Here is a tiny trained network, its code and every weight. The questions are about switching its units off for an input and a class, where a switched-off unit gives its printed mean instead of its output.

import numpy as np


def w(rows, s, z=0):
    codes = np.array(rows[::2]) - 128.0
    scale = np.full(codes.shape[1], s)
    scale[-1] = z or s
    return codes * scale


def f(y):
    return y / 2 * (1 + np.tanh(0.7978845608 * (y + 0.044715 * y**3)))


def log_softmax(a):
    a = a - a.max(-1, keepdims=True)
    return a - np.log(np.exp(a).sum(-1, keepdims=True))


def net(x, mask):
    res = np.array(x, float).reshape(1, 4) / 4 @ E
    y = f(res @ A[0][:, :-1].T + A[0][:, -1])
    res = res + np.where(mask, y, B[0][:, -1]) @ B[0][:, :-1]
    return log_softmax(res[-1] @ U[:, :-1].T + U[:, -1])


A, B = {}, {}
E = w([
[122,54,195,17,74,147,99,98],'x0',
[183,103,130,160,120,238,115,90],'x1',
[133,184,133,103,137,172,238,64],'x2',
[54,149,255,130,201,146,129,168],'x3',
],0.0096)
A[0] = w([
[189,175,28,193,92,206,145,97,135],'neuron 0',
[118,169,241,65,90,97,194,41,181],'neuron 1',
[61,122,235,159,110,100,52,223,175],'neuron 2',
[32,145,182,107,126,97,104,242,167],'neuron 3',
[148,106,64,92,77,77,62,205,152],'neuron 4',
[142,97,215,113,165,216,59,131,214],'neuron 5',
[213,132,108,223,156,110,71,157,72],'neuron 6',
[166,57,39,142,27,84,61,96,148],'neuron 7',
[147,73,144,74,101,168,92,81,215],'neuron 8',
[175,127,72,107,130,73,124,139,141],'neuron 9',
[193,94,197,110,82,212,114,50,252],'neuron 10',
[78,137,119,218,223,85,139,237,198],'neuron 11',
[43,109,253,132,181,132,19,245,189],'neuron 12',
],0.0077,0.0037)
B[0] = w([
[173,207,150,85,121,96,184,190,226],'neuron 0',
[95,187,111,35,100,153,172,118,197],'neuron 1',
[145,171,139,142,167,25,130,173,215],'neuron 2',
[154,124,163,102,183,140,173,136,204],'neuron 3',
[131,78,75,149,102,90,91,66,188],'neuron 4',
[164,65,84,194,149,72,144,74,201],'neuron 5',
[131,196,109,61,99,167,194,178,169],'neuron 6',
[33,61,67,137,83,121,78,23,219],'neuron 7',
[142,99,160,130,165,127,163,93,188],'neuron 8',
[111,133,72,156,97,109,93,97,166],'neuron 9',
[41,76,124,102,164,163,207,38,214],'neuron 10',
[131,118,177,95,165,142,204,111,207],'neuron 11',
[198,147,137,181,159,2,61,174,250],'neuron 12',
],0.0097,0.012)
U = w([
[254,165,183,122,171,62,134,227,179],'0',
[130,185,44,77,32,162,132,154,171],'1',
[63,75,168,93,173,232,198,66,180],'2',
[122,79,158,143,105,202,28,197,19],'3',
[86,131,162,111,82,188,77,137,4],'4',
[145,40,45,180,105,75,31,78,167],'5',
],0.0078,0.0031)

Each question gives the input, the list of numbers given to net, and the class t.
The units are the neurons (one row each of A and B). Each row of codes is followed by its name. A weight is (code - 128) times the scale printed after its matrix; where a second scale follows, it is the last column's (A, B and U).
mask holds one flag per neuron, in row order. A switched-off neuron (its flag False) gives its mean, the last column of its row in B, instead of its output. The means were averaged over made-up inputs and are rounded, as every weight is.
A unit's drop is (log p(t) with every unit on - log p(t) with that unit switched off) / (log p(t) with every unit on - log p(t) with every unit switched off).
The circuit of an input: a set's keep is (log p(t) with only the set's units on - log p(t) with every unit switched off) / (log p(t) with every unit on - log p(t) with every unit switched off). Starting from the 12 units with the biggest drops (on a tie, the unit counted first), units are removed one at a time, each time the one whose removal leaves the highest keep (on an exact tie, the one counted first), for as long as the keep stays at least 0.8.
units of the circuit, in order: the units of the circuit, biggest drop first
unit that matters most: the unit with the biggest drop
k most important neurons: the k neurons with the biggest drops, biggest first
drop of u: that unit's drop, to one decimal
input [-5,8,-7,-7], class 1: 2 most important neurons -> neuron 6; neuron 0
input [-3,5,-3,-4], class 1: units of the circuit, in order -> neuron 6; neuron 12
input [-6,5,-4,-2], class 1: most important neuron -> neuron 12
input [-3,-6,7,-5], class 1: 2 most important neurons -> neuron 12; neuron 2
input [5,4,1,-5], class 2: 2 most important neurons -> neuron 10; neuron 12
input [4,-2,0,0], class 2: 3 most important neurons -> neuron 12; neuron 0; neuron 2
input [-7,-6,-2,-3], class 1: units of the circuit, in order -> neuron 12; neuron 6
input [-2,8,-7,3], class 0: 2 most important neurons -> neuron 7; neuron 6
input [-1,6,-1,-3], class 2: 2 most important neurons -> neuron 12; neuron 10
input [-8,-6,6,2], class 2: 3 most important neurons -> neuron 12; neuron 2; neuron 11
input [3,7,-4,4], class 5: 3 most important neurons -> neuron 5; neuron 0; neuron 10
input [5,4,1,8], class 0: 2 most important neurons -> neuron 12; neuron 7
input [-3,-7,5,2], class 2: 2 most important neurons -> neuron 12; neuron 0
input [-1,7,1,-7], class 2: 2 most important neurons -> neuron 10; neuron 12
input [1,-6,6,-4], class 1: unit that matters most -> neuron 10
input [-6,-5,-2,-5], class 1: 2 most important neurons -> neuron 6; neuron 12
input [8,5,-2,7], class 0: 3 most important neurons -> neuron 12; neuron 7; neuron 2
input [1,3,-1,0], class 2: 2 most important neurons -> neuron 12; neuron 4
input [-7,7,-8,-8], class 1: drop of neuron 0 -> 0.5
input [6,-4,3,-5], class 2: drop of neuron 7 -> 0.0
input [8,-1,0,-4], class 2: drop of neuron 8 -> 0.1
input [-2,7,-4,-2], class 2: drop of neuron 6 -> 0.2
